Here is a tiny trained network, its code and every weight. The questions are about switching its units off for an input and a class, where a switched-off unit gives its printed mean instead of its output.

import numpy as np


def w(rows, s, z=0):
    codes = np.array(rows[::2]) - 128.0
    scale = np.full(codes.shape[1], s)
    scale[-1] = z or s
    return codes * scale


def f(y):
    return np.maximum(y, 0)


def log_softmax(a):
    a = a - a.max(-1, keepdims=True)
    return a - np.log(np.exp(a).sum(-1, keepdims=True))


def net(x, mask):
    res = np.array(x, float).reshape(1, 7) / 4 @ E
    y = f(res @ A[0][:, :-1].T + A[0][:, -1])
    res = res + np.where(mask, y, B[0][:, -1]) @ B[0][:, :-1]
    return log_softmax(res[-1] @ U[:, :-1].T + U[:, -1])


A, B = {}, {}
E = w([
[112,114,144,143,113,101,74,46],'x0',
[101,143,52,155,77,167,85,124],'x1',
[78,198,122,79,102,175,165,128],'x2',
[158,158,122,142,158,176,119,84],'x3',
[71,33,179,176,177,193,85,85],'x4',
[203,127,153,28,157,165,108,153],'x5',
[160,117,2,130,200,190,78,170],'x6',
],0.0087)
A[0] = w([
[239,69,181,18,177,74,130,145,117],'n1',
[132,158,152,125,42,156,126,126,98],'n2',
[126,130,119,74,66,90,47,84,187],'n3',
[76,114,152,184,160,74,176,142,140],'n4',
[110,80,97,161,118,59,151,66,25],'n5',
[64,133,82,71,77,39,96,136,158],'n6',
[92,186,126,76,36,75,92,157,100],'n7',
[113,254,106,56,62,108,248,137,184],'n8',
[69,60,131,149,202,118,65,95,152],'n9',
[42,148,161,93,170,210,161,188,160],'n10',
[101,84,143,143,87,172,42,79,155],'n11',
[127,173,109,87,54,103,152,149,43],'n12',
[112,121,175,50,167,177,158,159,122],'n13',
[50,105,178,150,201,234,132,35,168],'n14',
[68,121,153,203,184,68,214,142,184],'n15',
[135,135,33,164,132,222,167,157,252],'n16',
[120,161,58,157,184,82,90,196,67],'n17',
],0.0089,0.0038)
B[0] = w([
[235,135,147,134,206,254,176,179,218],'n1',
[130,111,96,89,109,105,69,101,158],'n2',
[78,116,142,191,180,32,222,141,172],'n3',
[114,16,108,120,103,85,103,216,179],'n4',
[198,84,92,69,122,115,71,217,161],'n5',
[86,113,134,177,96,80,173,120,179],'n6',
[68,63,46,153,87,71,155,122,183],'n7',
[73,182,22,56,50,71,60,54,250],'n8',
[60,106,181,132,74,85,158,109,191],'n9',
[193,67,119,54,141,201,56,135,181],'n10',
[135,130,96,140,73,26,158,71,184],'n11',
[80,145,62,181,100,105,104,55,172],'n12',
[216,130,93,101,200,195,85,161,179],'n13',
[124,115,4,63,43,94,6,35,208],'n14',
[155,26,93,108,104,81,71,222,198],'n15',
[225,116,58,2,184,170,51,150,209],'n16',
[161,139,150,66,116,168,5,98,170],'n17',
],0.0074,0.013)
U = w([
[175,136,245,159,204,131,176,141,67],'0',
[172,87,140,107,195,151,112,190,252],'1',
[50,102,145,157,81,30,130,109,149],'2',
[112,166,118,101,114,125,102,74,73],'3',
],0.011,0.0038)

Each question gives the input, the list of numbers given to net, and the class t.
The units are the neurons (one row each of A and B). Each row of codes is followed by its name. A weight is (code - 128) times the scale printed after its matrix; where a second scale follows, it is the last column's (A, B and U).
mask holds one flag per neuron, in row order. A switched-off neuron (its flag False) gives its mean, the last column of its row in B, instead of its output. The means were averaged over made-up inputs and are rounded, as every weight is.
A unit's drop is (log p(t) with every unit on - log p(t) with that unit switched off) / (log p(t) with every unit on - log p(t) with every unit switched off).
The circuit of an input: a set's keep is (log p(t) with only the set's units on - log p(t) with every unit switched off) / (log p(t) with every unit on - log p(t) with every unit switched off). Starting from the 12 units with the biggest drops (on a tie, the unit counted first), units are removed one at a time, each time the one whose removal leaves the highest keep (on an exact tie, the one counted first), for as long as the keep stays at least 0.8.
units of the circuit, in order: the units of the circuit, biggest drop first
most important unit: the unit with the biggest drop
top k neurons: the k neurons with the biggest drops, biggest first
drop when u is switched off: that unit's drop, to one decimal
input [-5,-6,-8,-2,4,1,-8], class 1: most important unit	n15
input [1,8,-1,-3,6,7,0], class 2: top 2 neurons	[n1 n11]
input [2,5,2,-2,5,5,7], class 3: top 3 neurons	[n1 n14 n11]
input [3,0,-4,6,8,-7,7], class 2: top 3 neurons	[n9 n11 n1]
input [0,-5,-3,6,8,-3,6], class 2: top 2 neurons	[n9 n1]
input [4,-7,-8,1,2,3,-8], class 1: top 2 neurons	[n1 n15]
input [-7,1,5,-2,6,-8,-3], class 1: top 3 neurons	[n10 n8 n15]
input [1,-5,-6,-4,-1,-3,-7], class 1: top 3 neurons	[n8 n5 n1]
input [-4,-2,-3,8,-8,-2,-5], class 2: top 2 neurons	[n16 n13]
input [6,4,3,5,8,-5,3], class 2: top 3 neurons	[n9 n11 n1]
input [-2,-5,6,6,8,-1,3], class 3: top 2 neurons	[n14 n1]
input [-7,-4,7,0,4,-3,-5], class 1: top 3 neurons	[n10 n15 n13]
input [-2,-8,3,-7,-1,3,-6], class 1: drop when n1 is switched off	1.1
input [2,2,-6,-2,8,6,0], class 2: drop when n16 is switched off	0.1
input [-1,-7,-7,-1,5,-5,5], class 2: units of the circuit, in order	[n9]
input [-8,4,-6,6,-2,-7,-1], class 1: drop when n14 is switched off	0.0
